Below is a small trained network, with its code and all its weights. Each question gives an input and a target symbol and asks what happens when units are switched off, that is, made to give their printed mean instead of their output.

import numpy as np


def w(rows, s, z=0):
    codes = np.array(rows[::2]) - 128.0
    scale = np.full(codes.shape[1], s)
    scale[-1] = z or s
    return codes * scale


def f(y):
    return y / 2 * (1 + np.tanh(0.7978845608 * (y + 0.044715 * y**3)))


def softmax(a):
    e = np.exp(a - a.max(-1, keepdims=True))
    return e / e.sum(-1, keepdims=True)


def log_softmax(a):
    a = a - a.max(-1, keepdims=True)
    return a - np.log(np.exp(a).sum(-1, keepdims=True))


def net(x, mask):
    ids = ['βγδσφψω'.index(c) for c in x.split()]
    T = len(ids)
    res = E[ids] + P[:T]
    u = 0
    for l in range(2):
        r = res
        for j in range(2):
            rows = slice(3 * j, 3 * j + 3)
            q, k, v = (r @ M[l][rows].T for M in (Q, K, V))
            z = softmax(np.where(np.tri(T) > 0, q @ k.T / 3**0.5, -1e9)) @ v
            o = O[l][rows]
            res = res + np.where(mask[u + j], z, o[:, -1]) @ o[:, :-1]
        u += 2
        y = f(res @ A[l][:, :-1].T + A[l][:, -1])
        res = res + np.where(mask[u : u + 16], y, B[l][:, -1]) @ B[l][:, :-1]
        u += 16
    return log_softmax(res[-1] @ U[:, :-1].T + U[:, -1])


Q, K, V, O, A, B = {}, {}, {}, {}, {}, {}
E = w([
[8,198,112,209,156,99],'β',
[165,152,88,150,248,88],'γ',
[142,74,197,183,77,171],'δ',
[221,76,195,153,149,203],'σ',
[160,18,170,219,215,80],'φ',
[218,110,147,122,92,117],'ψ',
[155,166,38,74,178,46],'ω',
],0.017)
P = w([
[131,135,128,63,162,194],'0',
[86,114,248,102,135,111],'1',
[99,130,249,109,135,104],'2',
[115,145,236,117,119,106],'3',
[128,142,79,133,133,174],'4',
[122,122,96,145,128,151],'5',
[133,124,112,163,123,139],'6',
[149,166,160,152,121,105],'7',
[142,161,141,162,109,115],'8',
[152,135,131,174,100,113],'9',
[155,140,96,180,93,120],'10',
[167,123,117,183,96,103],'11',
[157,104,117,190,107,98],'12',
[159,122,118,195,130,103],'13',
],0.012)
Q[0] = w([
[102,128,211,20,144,154],'L0H0',
[204,174,213,168,106,9],'L0H0',
[88,137,98,22,71,167],'L0H0',
[171,3,44,238,186,118],'L0H1',
[153,83,122,128,35,104],'L0H1',
[138,136,41,117,202,72],'L0H1',
],0.0055)
K[0] = w([
[249,56,104,32,159,254],'L0H0',
[36,180,23,202,132,189],'L0H0',
[61,97,148,81,191,191],'L0H0',
[163,110,80,192,246,175],'L0H1',
[233,88,178,218,174,115],'L0H1',
[153,233,197,158,252,88],'L0H1',
],0.0058)
V[0] = w([
[164,90,139,2,112,112],'L0H0',
[125,210,74,85,116,146],'L0H0',
[100,171,206,96,67,159],'L0H0',
[94,180,109,200,128,93],'L0H1',
[141,151,121,113,148,59],'L0H1',
[86,193,109,101,105,191],'L0H1',
],0.0098)
O[0] = w([
[153,122,122,255,100,108,30],'L0H0',
[122,152,74,129,150,139,116],'L0H0',
[112,68,115,132,122,122,37],'L0H0',
[119,70,95,93,140,135,153],'L0H1',
[139,111,160,135,123,99,201],'L0H1',
[114,111,128,139,132,135,1],'L0H1',
],0.015,0.0062)
A[0] = w([
[194,134,114,182,113,52,163],'L0N0',
[33,192,171,141,82,187,129],'L0N1',
[101,69,63,54,62,110,116],'L0N2',
[103,219,119,118,222,65,186],'L0N3',
[185,189,151,71,96,163,51],'L0N4',
[186,186,158,187,159,160,55],'L0N5',
[8,144,77,196,219,108,158],'L0N6',
[190,63,148,135,224,130,64],'L0N7',
[138,149,186,119,108,227,69],'L0N8',
[177,129,70,126,67,248,131],'L0N9',
[94,88,2,127,69,163,140],'L0N10',
[79,79,180,43,190,222,137],'L0N11',
[24,168,204,200,116,138,41],'L0N12',
[113,219,94,151,163,216,93],'L0N13',
[118,28,179,171,128,123,254],'L0N14',
[168,99,138,156,124,170,165],'L0N15',
],0.008,0.0029)
B[0] = w([
[147,95,167,109,110,110,191],'L0N0',
[113,71,56,51,118,90,142],'L0N1',
[105,254,126,120,217,142,163],'L0N2',
[94,40,151,125,107,107,254],'L0N3',
[142,147,172,131,147,140,165],'L0N4',
[114,113,103,129,117,103,180],'L0N5',
[221,82,98,71,176,108,161],'L0N6',
[77,154,114,73,49,89,186],'L0N7',
[130,96,171,192,236,75,150],'L0N8',
[158,99,63,143,178,169,137],'L0N9',
[65,29,164,108,107,90,127],'L0N10',
[162,29,113,196,45,149,212],'L0N11',
[155,100,132,92,170,43,146],'L0N12',
[156,70,149,142,170,52,138],'L0N13',
[117,154,72,92,135,166,167],'L0N14',
[159,169,67,107,163,100,146],'L0N15',
],0.0069,0.012)
Q[1] = w([
[192,108,2,49,82,195],'L1H0',
[49,173,8,249,76,234],'L1H0',
[228,106,9,83,145,195],'L1H0',
[65,176,21,165,88,146],'L1H1',
[204,49,113,40,160,138],'L1H1',
[140,134,12,136,72,164],'L1H1',
],0.0062)
K[1] = w([
[16,152,172,197,161,74],'L1H0',
[192,91,222,214,162,122],'L1H0',
[90,89,232,28,60,54],'L1H0',
[109,52,125,196,80,64],'L1H1',
[127,227,105,38,37,105],'L1H1',
[148,71,253,78,102,92],'L1H1',
],0.0064)
V[1] = w([
[158,152,48,169,32,138],'L1H0',
[150,134,160,93,71,118],'L1H0',
[117,127,158,220,126,185],'L1H0',
[171,182,144,143,184,136],'L1H1',
[170,161,180,150,92,127],'L1H1',
[182,120,152,162,135,249],'L1H1',
],0.011)
O[1] = w([
[155,88,169,173,112,176,44],'L1H0',
[105,128,244,160,73,155,135],'L1H0',
[145,110,151,73,129,156,2],'L1H0',
[148,170,94,141,105,109,142],'L1H1',
[129,122,163,120,99,56,124],'L1H1',
[145,119,94,91,87,105,52],'L1H1',
],0.011,0.019)
A[1] = w([
[156,131,192,202,117,100,98],'L1N0',
[183,38,157,95,120,140,254],'L1N1',
[117,110,171,155,177,109,164],'L1N2',
[69,80,61,138,107,59,46],'L1N3',
[182,150,111,113,138,89,87],'L1N4',
[84,22,161,166,12,123,30],'L1N5',
[181,110,1,96,139,106,66],'L1N6',
[150,96,144,133,156,85,76],'L1N7',
[94,159,102,32,103,86,116],'L1N8',
[118,24,147,193,123,32,176],'L1N9',
[65,134,157,220,157,119,102],'L1N10',
[116,72,151,183,123,169,206],'L1N11',
[51,145,75,92,85,141,51],'L1N12',
[193,167,199,146,100,176,88],'L1N13',
[234,177,201,123,186,175,190],'L1N14',
[73,95,102,149,141,174,87],'L1N15',
],0.009,0.0028)
B[1] = w([
[143,108,110,89,196,254,189],'L1N0',
[70,26,78,99,139,63,138],'L1N1',
[79,159,117,89,106,217,179],'L1N2',
[116,162,100,164,134,136,220],'L1N3',
[69,130,133,192,99,137,171],'L1N4',
[53,137,99,226,25,157,141],'L1N5',
[150,127,204,187,116,146,189],'L1N6',
[104,154,120,141,135,146,173],'L1N7',
[169,68,166,202,102,155,196],'L1N8',
[161,185,144,34,71,208,251],'L1N9',
[174,152,109,88,200,65,187],'L1N10',
[77,189,102,199,102,81,135],'L1N11',
[182,132,136,166,139,174,158],'L1N12',
[52,99,90,49,176,142,141],'L1N13',
[87,154,128,114,62,81,152],'L1N14',
[183,170,217,194,90,105,149],'L1N15',
],0.007,0.017)
U = w([
[120,137,129,139,63,140,121],'β',
[201,143,167,165,60,96,123],'γ',
[181,72,158,106,117,100,254],'δ',
[149,114,197,171,111,144,10],'σ',
[133,133,253,138,106,132,95],'φ',
[207,158,134,123,108,177,119],'ψ',
[100,177,139,140,110,74,172],'ω',
],0.0065,0.0036)

Each question gives the input, a string of symbols that net reads in full, and the target symbol t.
The units are the heads (3 rows each of Q, K, V and O) and the neurons (one row each of A and B). Each row of codes is followed by its name. A weight is (code - 128) times the scale printed after its matrix; where a second scale follows, it is the last column's (O, A, B and U).
mask holds one flag per unit, layer by layer, with each layer's heads first. A switched-off unit (its flag False) gives its mean, the last column of its rows in O or B, instead of its output. The means were averaged over made-up inputs and are rounded, as every weight is.
A unit's drop is (log p(t) with every unit on - log p(t) with that unit switched off) / (log p(t) with every unit on - log p(t) with every unit switched off).
The circuit of an input: a set's keep is (log p(t) with only the set's units on - log p(t) with every unit switched off) / (log p(t) with every unit on - log p(t) with every unit switched off). Starting from the 12 units with the biggest drops (on a tie, the unit counted first), units are removed one at a time, each time the one whose removal leaves the highest keep (on an exact tie, the one counted first), for as long as the keep stays at least 0.8.
units of the circuit, in order: the units of the circuit, biggest drop first
unit that matters most: the unit with the biggest drop
k most important neurons: the k neurons with the biggest drops, biggest first
k most important neurons of layer l: the k neurons of layer l with the biggest drops, biggest first
which heads matter: for each layer, one digit per head in row order, 1 if its drop is at least 0.15 and else 0, layers parted by /
input φ γ φ ω σ γ δ φ φ ω φ ω, target φ: which heads matter	10 / 10
input ω ω ω σ, target ψ: units of the circuit, in order	L0H0; L1N0; L1H0
input σ ω ω ψ, target γ: units of the circuit, in order	L0H1; L1H1; L0H0
input γ γ γ γ ω ψ δ, target ω: 2 most important neurons of layer 1	L1N8; L1N9
input ω γ δ, target ψ: units of the circuit, in order	L0H0; L1N0; L1N9; L1H0
input δ φ β, target β: 3 most important neurons	L0N11; L1N9; L1N5
input δ φ φ σ, target δ: which heads matter	11 / 11
input σ γ φ ω, target γ: units of the circuit, in order	L1H1; L0H1; L0N3; L1N8
input φ δ σ γ, target φ: unit that matters most	L1H0
input ω γ σ, target ψ: units of the circuit, in order	L1N0; L0H0; L1H0
input ω ω σ ω, target ψ: units of the circuit, in order	L0H0; L1N9; L1N0; L1H0
input ψ γ φ σ, target β: which heads matter	10 / 11
input ω ω γ γ, target ψ: units of the circuit, in order	L0H0; L1N0; L1H0
input ω ω γ β ω φ ψ ω γ ω σ δ, target ω: 2 most important neurons	L0N11; L1N9
input δ φ ψ, target δ: units of the circuit, in order	L0H0; L1N1; L1H1
input ψ γ ψ γ, target β: 2 most important neurons of layer 0	L0N3; L0N2
input ω ω ω φ γ ψ β γ, target γ: unit that matters most	L0N11
input δ ψ γ φ, target δ: units of the circuit, in order	L1H0; L0H1; L1N1; L1H1
input ω ω ω γ, target ψ: which heads matter	10 / 00
input γ ω φ, target ω: which heads matter	10 / 10
input φ γ δ ψ, target φ: units of the circuit, in order	L1H0; L0H0; L0H1
input σ ω δ δ, target γ: units of the circuit, in order	L0H0; L1H1; L0H1
input γ β φ β ω φ σ ψ, target ω: 3 most important neurons	L0N2; L1N9; L0N8
input ω φ δ, target ψ: most important neuron of layer 1	L1N0
